Below are the code and all the weights of a small trained network. Each question names an input and a class and asks about switching units off, where a switched-off unit gives its printed mean instead of its output.

import numpy as np


def w(rows, s, z=0):
    codes = np.array(rows[::2]) - 128.0
    scale = np.full(codes.shape[1], s)
    scale[-1] = z or s
    return codes * scale


def f(y):
    return np.maximum(y, 0)


def log_softmax(a):
    a = a - a.max(-1, keepdims=True)
    return a - np.log(np.exp(a).sum(-1, keepdims=True))


def net(x, mask):
    res = np.array(x, float).reshape(1, 6) / 4 @ E
    y = f(res @ A[0][:, :-1].T + A[0][:, -1])
    res = res + np.where(mask, y, B[0][:, -1]) @ B[0][:, :-1]
    return log_softmax(res[-1] @ U[:, :-1].T + U[:, -1])


A, B = {}, {}
E = w([
[140,1,68,181,99,105,190],'x0',
[54,143,202,222,139,76,139],'x1',
[144,162,94,219,49,216,72],'x2',
[54,163,34,132,175,169,175],'x3',
[187,215,99,144,81,65,219],'x4',
[128,128,129,129,128,126,128],'x5',
],0.0074)
A[0] = w([
[132,19,69,181,103,97,195,78],'neuron 1',
[182,197,110,151,81,87,188,74],'neuron 2',
[170,78,154,132,99,105,125,108],'neuron 3',
[184,95,187,121,88,92,93,68],'neuron 4',
[101,114,160,103,173,74,156,67],'neuron 5',
[81,139,185,190,146,98,134,65],'neuron 6',
[99,86,143,143,147,176,61,46],'neuron 7',
[197,105,191,126,102,94,93,89],'neuron 8',
[183,96,191,117,111,88,101,90],'neuron 9',
[123,103,158,83,175,87,163,39],'neuron 10',
[176,198,121,158,92,101,189,64],'neuron 11',
[114,254,170,88,164,136,92,79],'neuron 12',
[111,95,156,74,173,75,164,5],'neuron 13',
[141,142,113,204,56,197,86,92],'neuron 14',
[170,202,114,136,96,90,183,87],'neuron 15',
[192,79,74,70,122,165,143,88],'neuron 16',
[92,242,156,79,175,143,89,68],'neuron 17',
[181,148,98,49,131,168,106,95],'neuron 18',
[75,134,91,110,168,139,155,77],'neuron 19',
[94,136,177,182,152,105,138,70],'neuron 20',
[97,85,147,129,159,171,70,58],'neuron 21',
[140,103,135,72,181,86,147,28],'neuron 22',
[78,155,170,184,150,78,122,65],'neuron 23',
[93,111,146,178,134,97,147,114],'neuron 24',
[171,124,170,120,116,98,91,40],'neuron 25',
[135,136,109,204,52,193,94,82],'neuron 26',
[92,170,76,132,158,147,180,107],'neuron 27',
[90,126,111,91,166,106,150,130],'neuron 28',
[88,72,145,130,146,176,67,48],'neuron 29',
[166,109,100,55,138,139,132,96],'neuron 30',
[108,26,68,167,113,102,195,74],'neuron 31',
[74,136,179,185,135,99,136,92],'neuron 32',
[88,74,149,114,161,167,70,39],'neuron 33',
[189,99,188,118,78,91,87,123],'neuron 34',
[202,124,85,54,121,160,122,41],'neuron 35',
[202,118,84,53,120,169,114,121],'neuron 36',
[82,146,177,178,142,89,134,40],'neuron 37',
[183,111,151,106,103,117,99,87],'neuron 38',
[144,153,115,203,62,193,90,101],'neuron 39',
[59,157,57,128,186,154,151,112],'neuron 40',
[60,132,45,133,178,156,167,101],'neuron 41',
[183,193,104,149,69,75,182,68],'neuron 42',
[125,92,154,77,189,66,161,4],'neuron 43',
[96,95,135,115,155,162,84,63],'neuron 44',
],0.0079,0.0019)
B[0] = w([
[229,105,215,113,75,134,2,253],'neuron 1',
[88,51,159,53,159,115,166,223],'neuron 2',
[157,150,159,153,133,179,137,187],'neuron 3',
[137,157,137,161,143,184,175,206],'neuron 4',
[147,171,88,128,142,90,115,210],'neuron 5',
[81,127,90,163,87,107,124,205],'neuron 6',
[101,79,137,69,168,111,171,198],'neuron 7',
[127,162,142,168,146,192,185,210],'neuron 8',
[139,168,136,170,149,183,177,209],'neuron 9',
[157,181,80,111,172,85,109,210],'neuron 10',
[100,65,149,64,152,111,156,214],'neuron 11',
[191,91,186,117,82,125,48,253],'neuron 12',
[159,178,79,112,178,84,113,218],'neuron 13',
[169,193,65,98,191,74,120,242],'neuron 14',
[98,62,165,61,141,120,166,218],'neuron 15',
[80,127,104,172,72,109,101,223],'neuron 16',
[207,108,201,127,81,146,28,251],'neuron 17',
[73,116,100,181,56,111,110,219],'neuron 18',
[143,152,136,164,144,159,156,191],'neuron 19',
[78,129,90,163,81,104,124,192],'neuron 20',
[100,73,145,66,151,109,167,197],'neuron 21',
[143,178,73,125,160,79,115,206],'neuron 22',
[84,121,98,158,81,112,117,206],'neuron 23',
[96,122,115,159,75,116,106,188],'neuron 24',
[133,145,151,155,132,170,151,176],'neuron 25',
[166,197,69,94,193,68,108,239],'neuron 26',
[137,133,166,147,140,186,169,212],'neuron 27',
[151,170,108,145,152,132,137,196],'neuron 28',
[99,75,144,62,155,116,169,204],'neuron 29',
[86,130,92,170,95,100,116,203],'neuron 30',
[199,118,184,125,98,138,61,244],'neuron 31',
[63,126,82,173,82,98,117,205],'neuron 32',
[96,76,145,73,153,120,169,203],'neuron 33',
[127,166,142,171,147,195,194,219],'neuron 34',
[56,119,80,179,72,92,125,214],'neuron 35',
[54,125,86,181,72,102,125,232],'neuron 36',
[94,122,104,157,93,114,124,196],'neuron 37',
[121,141,131,162,125,167,160,179],'neuron 38',
[162,182,56,89,195,72,121,239],'neuron 39',
[153,154,174,181,139,204,189,233],'neuron 40',
[150,161,172,176,132,200,180,234],'neuron 41',
[83,61,161,52,157,115,173,224],'neuron 42',
[160,182,77,110,182,84,114,227],'neuron 43',
[109,75,153,84,141,122,163,183],'neuron 44',
],0.0074,0.0056)
U = w([
[178,210,42,96,225,52,111,77],'0',
[70,9,168,26,165,114,194,81],'1',
[226,100,208,130,61,141,11,244],'2',
[19,129,65,207,27,95,120,114],'3',
[153,181,161,194,163,254,221,102],'4',
],0.009,0.0011)

Each question gives the input, the list of numbers given to net, and the class t.
The units are the neurons (one row each of A and B). Each row of codes is followed by its name. A weight is (code - 128) times the scale printed after its matrix; where a second scale follows, it is the last column's (A, B and U).
mask holds one flag per neuron, in row order. A switched-off neuron (its flag False) gives its mean, the last column of its row in B, instead of its output. The means were averaged over made-up inputs and are rounded, as every weight is.
A unit's drop is (log p(t) with every unit on - log p(t) with that unit switched off) / (log p(t) with every unit on - log p(t) with every unit switched off).
The circuit of an input: a set's keep is (log p(t) with only the set's units on - log p(t) with every unit switched off) / (log p(t) with every unit on - log p(t) with every unit switched off). Starting from the 12 units with the biggest drops (on a tie, the unit counted first), units are removed one at a time, each time the one whose removal leaves the highest keep (on an exact tie, the one counted first), for as long as the keep stays at least 0.8.
circuit, biggest first: the units of the circuit, biggest drop first
most important unit: the unit with the biggest drop
k most important neurons: the k neurons with the biggest drops, biggest first
drop when u is switched off: that unit's drop, to one decimal
input [-6,-3,4,6,-2,0], class 2: most important unit : neuron 17
input [-5,-2,7,-8,-5,8], class 4: 3 most important neurons : [neuron 34; neuron 8; neuron 4]
input [-8,-6,-4,3,-8,-6], class 1: 2 most important neurons : [neuron 33; neuron 21]
input [-5,2,5,-7,3,2], class 4: circuit, biggest first : [neuron 34; neuron 8]
input [3,-8,-7,3,-6,0], class 3: circuit, biggest first : [neuron 16; neuron 36]
input [-5,4,-2,4,1,-8], class 2: circuit, biggest first : [neuron 17; neuron 12]
input [4,7,1,8,4,-1], class 4: 3 most important neurons : [neuron 41; neuron 40; neuron 27]
input [7,8,-7,-8,3,-8], class 3: 2 most important neurons : [neuron 32; neuron 6]
input [5,1,-3,3,1,-5], class 2: circuit, biggest first : [neuron 1; neuron 31]
input [-7,5,8,0,8,-4], class 0: 2 most important neurons : [neuron 39; neuron 14]
input [6,1,8,3,8,-7], class 0: 3 most important neurons : [neuron 26; neuron 14; neuron 39]
input [-4,-2,3,7,6,-8], class 4: 3 most important neurons : [neuron 40; neuron 41; neuron 27]
input [7,-1,-5,7,-4,4], class 2: 2 most important neurons : [neuron 1; neuron 31]
input [-8,-4,2,7,0,-6], class 2: circuit, biggest first : [neuron 17]
input [3,-7,-5,8,4,5], class 4: 3 most important neurons : [neuron 41; neuron 40; neuron 27]
input [8,2,-8,-7,3,-4], class 0: 2 most important neurons : [neuron 43; neuron 13]
input [-5,7,0,-3,8,0], class 1: drop when neuron 11 is switched off : 0.1
input [-7,8,-3,7,6,4], class 3: drop when neuron 1 is switched off : 0.4
input [-6,5,0,6,5,-4], class 2: 2 most important neurons : [neuron 17; neuron 12]
input [7,5,6,-1,-5,-8], class 2: circuit, biggest first : [neuron 1]
input [2,5,3,6,-3,2], class 4: drop when neuron 16 is switched off : 0.2
